Where the symbols take the points:
Q891 va Q403
Q891 di Q146
Q891 su Q749
Q891 sa Q91
Q891 gu Q823
Q852 va Q512
Q852 di Q569
Q852 su Q261
Q852 sa Q779
Q852 gu Q378
Q438 va Q114
Q438 di Q363
Q438 su Q545
Q438 sa Q813
Q438 gu Q103
Q839 va Q130
Q839 di Q613
Q839 su Q363
Q839 sa Q114
Q839 gu Q438
Q329 va Q909
Q329 di Q699
Q329 su Q171
Q329 sa Q865
Q329 gu Q571
Q564 va Q365
Q564 di Q334
Q564 su Q138
Q564 sa Q774
Q564 gu Q570
Q890 va Q936
Q890 di Q665
Q890 su Q188
Q890 sa Q524
Q890 gu Q344
Q861 va Q31
Q861 di Q888
Q861 su Q569
Q861 sa Q512
Q861 gu Q852
Q365 va Q129
Q365 di Q564
Q365 su Q570
Q365 sa Q739
Q365 gu Q774
Q919 va Q825
Q919 di Q114
Q919 su Q813
Q919 sa Q11
Q919 gu Q734
Q146 va Q891
Q146 di Q512
Q146 su Q779
Q146 sa Q823
Q146 gu Q749
Q334 va Q564
Q334 di Q524
Q334 su Q355
Q334 sa Q570
Q334 gu Q138
Q613 va Q839
Q613 di Q830
Q613 su Q509
Q613 sa Q438
Q613 gu Q363
Q797 va Q261
Q797 di Q988
Q797 su Q957
Q797 sa Q703
Q797 gu Q119
Q179 va Q514
Q179 di Q433
Q179 su Q264
Q179 sa Q931
Q179 gu Q714
Q703 va Q392
Q703 di Q119
Q703 su Q909
Q703 sa Q315
Q703 gu Q459
Q392 va Q542
Q392 di Q703
Q392 su Q459
Q392 sa Q433
Q392 gu Q315
Q188 va Q344
Q188 di Q854
Q188 su Q406
Q188 sa Q694
Q188 gu Q148
Q550 va Q988
Q550 di Q868
Q550 su Q514
Q550 sa Q957
Q550 gu Q313
Q825 va Q10
Q825 di Q919
Q825 su Q734
Q825 sa Q520
Q825 gu Q11
Q506 va Q656
Q506 di Q426
Q506 su Q825
Q506 sa Q721
Q506 gu Q10
Q91 va Q561
Q91 di Q823
Q91 su Q868
Q91 sa Q988
Q91 gu Q550
Q988 va Q797
Q988 di Q550
Q988 su Q313
Q988 sa Q119
Q988 gu Q957
Q954 va Q177
Q954 di Q403
Q954 su Q91
Q954 sa Q575
Q954 gu Q561
Q865 va Q792
Q865 di Q571
Q865 su Q839
Q865 sa Q132
Q865 gu Q130
Q696 va Q974
Q696 di Q31
Q696 su Q512
Q696 sa Q891
Q696 gu Q146
Q888 va Q861
Q888 di Q177
Q888 su Q575
Q888 sa Q852
Q888 gu Q569
Q129 va Q731
Q129 di Q365
Q129 su Q774
Q129 sa Q854
Q129 gu Q739
Q261 va Q378
Q261 di Q797
Q261 su Q119
Q261 sa Q392
Q261 gu Q703
Q714 va Q931
Q714 di Q264
Q714 su Q506
Q714 sa Q907
Q714 gu Q656
Q459 va Q315
Q459 di Q909
Q459 su Q865
Q459 sa Q352
Q459 gu Q792
Q132 va Q426
Q132 di Q130
Q132 su Q114
Q132 sa Q825
Q132 gu Q919
Q264 va Q714
Q264 di Q352
Q264 su Q426
Q264 sa Q656
Q264 gu Q506
Q830 va Q613
Q830 di Q721
Q830 su Q486
Q830 sa Q363
Q830 gu Q509
Q344 va Q524
Q344 di Q188
Q344 su Q148
Q344 sa Q355
Q344 gu Q694
Q355 va Q138
Q355 di Q694
Q355 su Q861
Q355 sa Q696
Q355 gu Q31
Q998 va Q868
Q998 di Q542
Q998 su Q433
Q998 sa Q514
Q998 gu Q179
Q315 va Q433
Q315 di Q459
Q315 su Q792
Q315 sa Q264
Q315 gu Q352
Q734 va Q11
Q734 di Q813
Q734 su Q365
Q734 sa Q731
Q734 gu Q129
Q148 va Q694
Q148 di Q406
Q148 su Q177
Q148 sa Q861
Q148 gu Q888
Q103 va Q813
Q103 di Q545
Q103 su Q334
Q103 sa Q365
Q103 gu Q564
Q426 va Q506
Q426 di Q132
Q426 su Q919
Q426 sa Q10
Q426 gu Q825
Q542 va Q998
Q542 di Q392
Q542 su Q315
Q542 sa Q179
Q542 gu Q433
Q130 va Q132
Q130 di Q839
Q130 su Q438
Q130 sa Q919
Q130 gu Q114
Q403 va Q954
Q403 di Q891
Q403 su Q823
Q403 sa Q561
Q403 gu Q91
Q598 va Q406
Q598 di Q672
Q598 su Q403
Q598 sa Q177
Q598 gu Q954
Q561 va Q575
Q561 di Q91
Q561 su Q550
Q561 sa Q797
Q561 gu Q988
Q774 va Q739
Q774 di Q570
Q774 su Q974
Q774 sa Q598
Q774 gu Q672
Q575 va Q569
Q575 di Q561
Q575 su Q988
Q575 sa Q261
Q575 gu Q797
Q656 va Q907
Q656 di Q506
Q656 su Q10
Q656 sa Q830
Q656 gu Q721
Q520 va Q486
Q520 di Q11
Q520 su Q731
Q520 sa Q890
Q520 gu Q665
Q868 va Q550
Q868 di Q998
Q868 su Q179
Q868 sa Q313
Q868 gu Q514
Q721 va Q830
Q721 di Q10
Q721 su Q520
Q721 sa Q509
Q721 gu Q486
Q909 va Q459
Q909 di Q329
Q909 su Q571
Q909 sa Q792
Q909 gu Q865
Q699 va Q329
Q699 di Q931
Q699 su Q907
Q699 sa Q571
Q699 gu Q171
Q138 va Q570
Q138 di Q355
Q138 su Q31
Q138 sa Q974
Q138 gu Q696
Q931 va Q699
Q931 di Q714
Q931 su Q656
Q931 sa Q171
Q931 gu Q907
Q974 va Q672
Q974 di Q696
Q974 su Q146
Q974 sa Q403
Q974 gu Q891
Q114 va Q919
Q114 di Q438
Q114 su Q103
Q114 sa Q734
Q114 gu Q813
Q177 va Q888
Q177 di Q954
Q177 su Q561
Q177 sa Q569
Q177 gu Q575
Q570 va Q774
Q570 di Q138
Q570 su Q696
Q570 sa Q672
Q570 gu Q974
Q672 va Q598
Q672 di Q974
Q672 su Q891
Q672 sa Q954
Q672 gu Q403
Q514 va Q313
Q514 di Q179
Q514 su Q714
Q514 sa Q699
Q514 gu Q931
Q512 va Q146
Q512 di Q852
Q512 su Q378
Q512 sa Q749
Q512 gu Q779
Q569 va Q852
Q569 di Q575
Q569 su Q797
Q569 sa Q378
Q569 gu Q261
Q957 va Q119
Q957 di Q313
Q957 su Q699
Q957 sa Q909
Q957 gu Q329
Q524 va Q334
Q524 di Q344
Q524 su Q694
Q524 sa Q138
Q524 gu Q355
Q433 va Q179
Q433 di Q315
Q433 su Q352
Q433 sa Q714
Q433 gu Q264
Q749 va Q823
Q749 di Q779
Q749 su Q542
Q749 sa Q868
Q749 gu Q998
Q739 va Q854
Q739 di Q774
Q739 su Q672
Q739 sa Q406
Q739 gu Q598
Q854 va Q188
Q854 di Q739
Q854 su Q598
Q854 sa Q148
Q854 gu Q406
Q571 va Q865
Q571 di Q171
Q571 su Q613
Q571 sa Q130
Q571 gu Q839
Q545 va Q103
Q545 di Q936
Q545 su Q524
Q545 sa Q564
Q545 gu Q334
Q11 va Q520
Q11 di Q734
Q11 su Q129
Q11 sa Q665
Q11 gu Q731
Q907 va Q171
Q907 di Q656
Q907 su Q721
Q907 sa Q613
Q907 gu Q830
Q509 va Q363
Q509 di Q486
Q509 su Q890
Q509 sa Q545
Q509 gu Q936
Q10 va Q721
Q10 di Q825
Q10 su Q11
Q10 sa Q486
Q10 gu Q520
Q694 va Q355
Q694 di Q148
Q694 su Q888
Q694 sa Q31
Q694 gu Q861
Q31 va Q696
Q31 di Q861
Q31 su Q852
Q31 sa Q146
Q31 gu Q512
Q171 va Q571
Q171 di Q907
Q171 su Q830
Q171 sa Q839
Q171 gu Q613
Q823 va Q91
Q823 di Q749
Q823 su Q998
Q823 sa Q550
Q823 gu Q868
Q406 va Q148
Q406 di Q598
Q406 su Q954
Q406 sa Q888
Q406 gu Q177
Q363 va Q438
Q363 di Q509
Q363 su Q936
Q363 sa Q103
Q363 gu Q545
Q486 va Q509
Q486 di Q520
Q486 su Q665
Q486 sa Q936
Q486 gu Q890
Q792 va Q352
Q792 di Q865
Q792 su Q130
Q792 sa Q426
Q792 gu Q132
Q779 va Q749
Q779 di Q378
Q779 su Q392
Q779 sa Q998
Q779 gu Q542
Q813 va Q734
Q813 di Q103
Q813 su Q564
Q813 sa Q129
Q813 gu Q365
Q665 va Q890
Q665 di Q731
Q665 su Q854
Q665 sa Q344
Q665 gu Q188
Q378 va Q779
Q378 di Q261
Q378 su Q703
Q378 sa Q542
Q378 gu Q392
Q936 va Q545
Q936 di Q890
Q936 su Q344
Q936 sa Q334
Q936 gu Q524
Q731 va Q665
Q731 di Q129
Q731 su Q739
Q731 sa Q188
Q731 gu Q854
Q352 va Q264
Q352 di Q792
Q352 su Q132
Q352 sa Q506
Q352 gu Q426
Q119 va Q703
Q119 di Q957
Q119 su Q329
Q119 sa Q459
Q119 gu Q909
Q313 va Q957
Q313 di Q514
Q313 su Q931
Q313 sa Q329
Q313 gu Q699

The rows follow the links: the fewer symbols apart two points are, the more alike their rows tend to be.

Point, then a row for it; each showing differs a little:
Q774
[-231   19   53  194   66  -95 -136   96   32  -84  -93  -43  -15  119 -137  -58   22 -167   47  118  -46   -9  -99   32  221 -155 -124   69  267  218 -141    3  148  164   34  -90  101  -53   26  101   -6  -86  131  -63   16   98]
Q91
[  98  -17   -3  124  -25  -88  109   61   63 -297  -77 -122   25  107   33   88  -77 -243  -97  -14   71  149  -59 -147 -120  119  109 -119   51 -122  185   67  -65  -36  -21  -47  210 -128  -35  -90 -240  -88    3  127  -80  107]
Q433
[ 246  -27  -55 -157  -79   60  161  -72  -11    4   71    6   25  -86  135   75  -49   96  -72 -114   64   51   72  -67 -238  178  147  -98 -241 -241  189   15 -158 -165  -36   74  -45   16  -36 -123  -58   63 -121   98  -41  -64]
Q378
[ 157  -23  -17   68  -45  -54  140   31   54 -258  -54 -104   31   78   60  100  -85 -190 -108  -46   76  146  -36 -148 -169  152  133 -127  -23 -178  216   61  -96  -76  -36  -24  169 -105  -43 -116 -228  -59  -22  143  -75   79]
Q315
[ 250  -22  -50 -163  -79   69  153  -83  -17   24   77   17   22  -98  139   73  -42  111  -66 -115   57   36   79  -57 -229  172  140  -86 -250 -239  180    7 -160 -168  -43   76  -55   23  -34 -120  -46   71 -124   89  -30  -68]
Q334
[-253   24   55  128   73  -48 -168   60    3   39  -52   14  -24   68 -134  -84   61  -52   83  111  -68  -66  -68   86  246 -187 -150  106  219  247 -205  -23  160  158   40  -66   13    3   37  127   94  -41  112 -111   42   50]
Q179
[ 248  -28  -48 -146  -77   58  165  -70  -12  -21   64   -1   27  -76  138   84  -47   81  -72 -111   66   54   65  -78 -241  178  149 -101 -231 -246  201   17 -159 -164  -41   73  -36    7  -33 -126  -76   53 -117  104  -41  -56]
Q792
[ 187   -8  -48 -231  -58  118   84 -110  -55  191  116   87    0 -155  109   15    7  252   -5 -101   19  -51  113   27 -162   95   69  -20 -269 -154   67  -27 -117 -141  -23  104 -182   95   -9  -57   90  118 -120   13   19 -133]
Q103
[-196   23   31   -4   65   20 -158   -3  -34  204   22   82  -29  -33  -90 -103   81  124  104   73  -85 -131    2  135  213 -174 -152  131   98  215 -225  -58  131  108   32   -5 -122   84   42  130  200   36   57 -147   73  -35]
Q865
[ 168  -11  -49 -234  -56  118   76 -109  -64  210  116   95    2 -157  110    7    9  268    4  -95    5  -60  115   35 -143   87   62  -11 -265 -143   44  -33 -104 -132  -23  109 -184  104   -5  -45  111  110 -117   -4   18 -139]
Q177
[ -70   -2   31  223   20 -124    4  110   77 -291 -125 -123   17  164  -61   38  -49 -305  -49   59   29  117 -106  -98   37    4   11  -56  202   44   62   58   49   75    0  -94  228 -136  -11  -20 -192 -129   85   67  -50  144]
Q438
[-102   15    1 -125   25   82 -114  -61  -69  300   76  125  -25 -107  -32  -93   81  244   93   14  -72 -151   66  148  121 -119 -110  117  -47  122 -182  -62   61   30   23   42 -205  126   38   94  239   88   -9 -134   86 -108]
Q703
[ 240  -30  -40  -72  -75   19  181  -35   18 -120   27  -43   29  -22  120  101  -70  -23  -91  -97   75   96   32 -115 -243  195  161 -127 -170 -241  223   37 -146 -145  -40   37   46  -38  -44 -134 -146   14  -95  130  -66  -10]
Q954
[ -50   -1   23  212   24 -124   15  107   77 -296 -119 -127   17  156  -51   48  -48 -302  -53   56   31  123 -108 -105   19   14   21  -63  192   18   77   57   31   67   -1  -94  232 -134  -16  -23 -201 -119   76   73  -58  147]
Q119
[ 245  -21  -43  -87  -69   31  176  -45   13  -96   27  -33   30  -39  127   96  -62  -12  -90  -99   74   91   43 -113 -240  194  157 -116 -191 -247  223   34 -146 -149  -42   48   39  -29  -42 -135 -131   17 -100  126  -56  -18]
Q569
[  51   -9    7  158  -11 -105   82   77   76 -305 -103 -128   30  128    1   82  -72 -273  -85   14   63  142  -87 -137  -73   88   82 -101  101  -78  152   66  -27    2  -16  -67  226 -137  -30  -74 -238 -102   31  118  -75  128]
Q512
[  16   -7   13  182   -2 -108   60   90   76 -310 -106 -129   17  147  -13   74  -62 -290  -75   30   46  141  -93 -134  -47   67   63  -87  127  -47  129   69   -8   29   -6  -72  229 -136  -31  -60 -225 -111   52  107  -67  130]
Q854
[-248   22   53  177   79  -76 -151   89   28  -41  -77  -19  -21   99 -138  -66   45 -133   57  120  -56  -27  -82   47  227 -168 -129   79  258  232 -168   -6  150  166   36  -85   77  -31   32  107   31  -76  126  -79   27   81]

Each walk starts at a row. The symbols on each line, taken left to right, move it on to the next point.
Each answer is a row, close to the row of the point it stands for.
new walk
[-133   22   13  -98   38   68 -128  -50  -59  277   65  118  -33  -90  -48  -98   82  223  102   26  -73 -138   47  150  146 -145 -122  123   -9  148 -201  -63   80   55   26   35 -192  118   39  107  233   81   15 -140   85  -94]
va su gu gu va gu va: [-140    5   45  237   44 -123  -50  111   66 -238 -124 -104    4  163 -100    5  -25 -278  -10   92    0   83 -116  -56  112  -57  -45   -8  248  113  -20   40   87  119   13 -107  205 -107   -1   29 -139 -123  114   16  -32  142]
gu gu sa gu su su: [ 113   -7  -42 -227  -35  121   33 -115  -69  260  124  114   -7 -166   81  -21   33  292   32  -79  -11  -96  114   77  -85   35   19   30 -234  -87   -8  -44  -74 -102  -12  102 -219  125    6  -11  164  127 -100  -41   37 -150]
new walk
[ 192  -22  -29   25  -51  -27  160    9   41 -221  -27  -94   30   43   83  106  -80 -141 -103  -68   80  130  -11 -142 -203  173  146 -131  -81 -207  229   55 -120 -101  -32   -3  139  -88  -46 -126 -206  -38  -53  146  -78   49]
sa gu va di gu sa: [  63   -5  -29 -226  -20  123   -4 -105  -78  293  119  126  -12 -159   59  -45   44  306   48  -61  -25 -117  106   99  -40   -1  -13   54 -209  -38  -60  -56  -42  -72   -6   99 -232  132   15   12  195  123  -87  -63   46 -147]
di sa di su gu su va: [-231   21   54  209   68  -94 -131  102   37 -111 -101  -51  -12  125 -131  -50   24 -183   46  116  -44    3  -95   20  209 -142 -113   60  267  210 -130    7  148  160   33  -89  120  -59   23   89  -17  -86  123  -57   14  106]
new walk
[-127    9   42  238   43 -122  -46  116   70 -255 -127 -113    7  165  -91   16  -26 -288  -20   85    5   86 -113  -69   98  -46  -33  -23  244   99   -3   40   79  110   19 -103  209 -120   -6   24 -148 -121  100   32  -36  141]
va di gu gu gu di gu gu: [ 199  -16  -52 -223  -63  114  102 -104  -46  158  110   68   13 -149  124   27   -5  226  -25 -109   26  -34  107    8 -177  115   91  -30 -273 -177   92  -21 -129 -154  -29  103 -158   83  -17  -68   62  105 -122   31    3 -122]
va gu di va di di va: [  99  -10  -36 -228  -36  121   21 -111  -72  277  121  120   -9 -161   80  -28   38  293   34  -77  -16  -99  116   84  -71   27   12   35 -229  -70  -27  -48  -60  -95  -10   99 -225  124    7   -4  175  130  -98  -47   42 -147]
new walk
[-214   24   36   16   62   13 -165    3  -38  190   13   73  -32  -17  -97 -102   76  108  108   79  -75 -124   -5  135  221 -185 -156  132  114  225 -231  -53  134  118   37  -13 -108   72   45  132  184   16   66 -143   73  -32]
sa di va gu di su va gu: [   0  -11   14  196    3 -112   49   96   77 -310 -110 -134   21  150  -28   63  -62 -298  -71   34   42  134  -95 -127  -29   52   57  -86  142  -29  116   62    3   39   -9  -81  237 -138  -19  -51 -218 -116   54   94  -66  142]
su sa sa su va su gu su su va: [-237   25   43   55   70   -2 -175   29  -23  130  -12   49  -25   13 -114 -101   77   45   98   89  -82 -101  -33  119  236 -187 -160  121  160  247 -228  -45  146  142   42  -32  -66   50   42  137  160   -3   91 -133   64    1]
new walk
[-192   24   31  -18   55   25 -153  -10  -46  220   29   91  -31  -37  -85 -105   86  146  110   65  -84 -132   13  143  202 -176 -146  134   80  204 -226  -56  119  104   36   -2 -129   85   42  125  203   40   48 -148   75  -46]
su sa di va di sa sa va gu: [  70  -16    7  146  -15  -96   90   71   72 -307  -92 -129   27  125   10   81  -73 -266  -91   -2   62  146  -76 -140  -92   99   89 -108   87 -100  163   69  -37  -11  -21  -59  218 -133  -33  -80 -235  -95   25  127  -75  121]
di va sa gu gu gu sa: [  82    2  -27 -229  -35  118    9 -110  -75  279  123  122   -9 -162   66  -33   39  301   42  -68  -19 -108  110   90  -50    9   -4   43 -215  -52  -47  -50  -54  -91   -3   97 -233  128   12    6  181  127  -88  -60   47 -145]
new walk
[-252   25   47  103   71  -30 -175   52  -11   79  -41   32  -27   47 -124  -91   64  -16   89  104  -78  -87  -50  100  245 -193 -156  115  199  245 -217  -25  151  151   42  -55  -24   24   42  130  122  -24  103 -124   57   26]
va di sa sa di su va gu: [  84  -11    2  135  -20  -92   99   67   71 -300  -87 -126   28  114   22   88  -79 -258  -95   -8   71  144  -68 -141 -110  112   97 -115   71 -105  173   72  -49  -21  -24  -56  215 -132  -39  -88 -235  -91   18  130  -80  108]
su sa su di gu: [ 131   -4  -41 -235  -39  123   45 -113  -70  252  126  109   -8 -161   85  -19   24  282   21  -87   -1  -81  121   73  -98   53   36   22 -241 -101    6  -45  -86 -116  -14  109 -210  120    0  -23  143  122 -100  -31   36 -146]
new walk
[ -78    1   34  226   25 -121   -8  113   75 -283 -122 -120    9  164  -67   34  -40 -301  -39   68   20  109 -112  -93   52  -12    1  -45  215   54   43   49   54   83    7  -96  229 -126  -10   -3 -176 -121   93   59  -49  148]
su sa su di gu: [ 229  -20  -54 -197  -75   91  136  -95  -32   82   92   37   14 -118  131   56  -30  165  -48 -115   45    9   93  -30 -214  153  123  -67 -267 -221  145   -3 -144 -156  -36   91 -103   52  -23 -100    5   89 -127   65  -18  -91]
gu di sa gu gu va sa: [-245   28   43   92   72  -28 -172   44   -8   97  -35   40  -30   34 -117  -93   71    3   91   99  -73  -89  -46  106  239 -189 -159  115  186  241 -222  -36  156  153   40  -49  -32   33   43  134  130  -21   99 -130   59   14]
new walk
[ 246  -23  -50 -117  -73   46  174  -54    3  -60   43  -22   30  -58  134   91  -62   32  -81 -105   75   73   56  -94 -242  190  155 -108 -211 -248  209   27 -158 -155  -44   55    7  -16  -40 -129 -104   31 -105  117  -49  -38]
su su sa su su va: [-232   27   37   42   70    2 -171   14  -21  160   -4   59  -33    8 -110 -103   74   66  106   83  -81 -112  -18  128  232 -189 -158  129  143  234 -226  -43  143  131   38  -27  -76   55   42  136  167    2   73 -136   70  -12]
va gu su sa gu gu va su: [ 232  -24  -38  -44  -68    0  173  -19   25 -154    1  -61   32    0  111  104  -79  -66 -100  -88   80  106   20 -125 -230  192  155 -131 -146 -239  235   50 -143 -130  -45   29   80  -62  -43 -137 -166   -6  -80  138  -68   13]
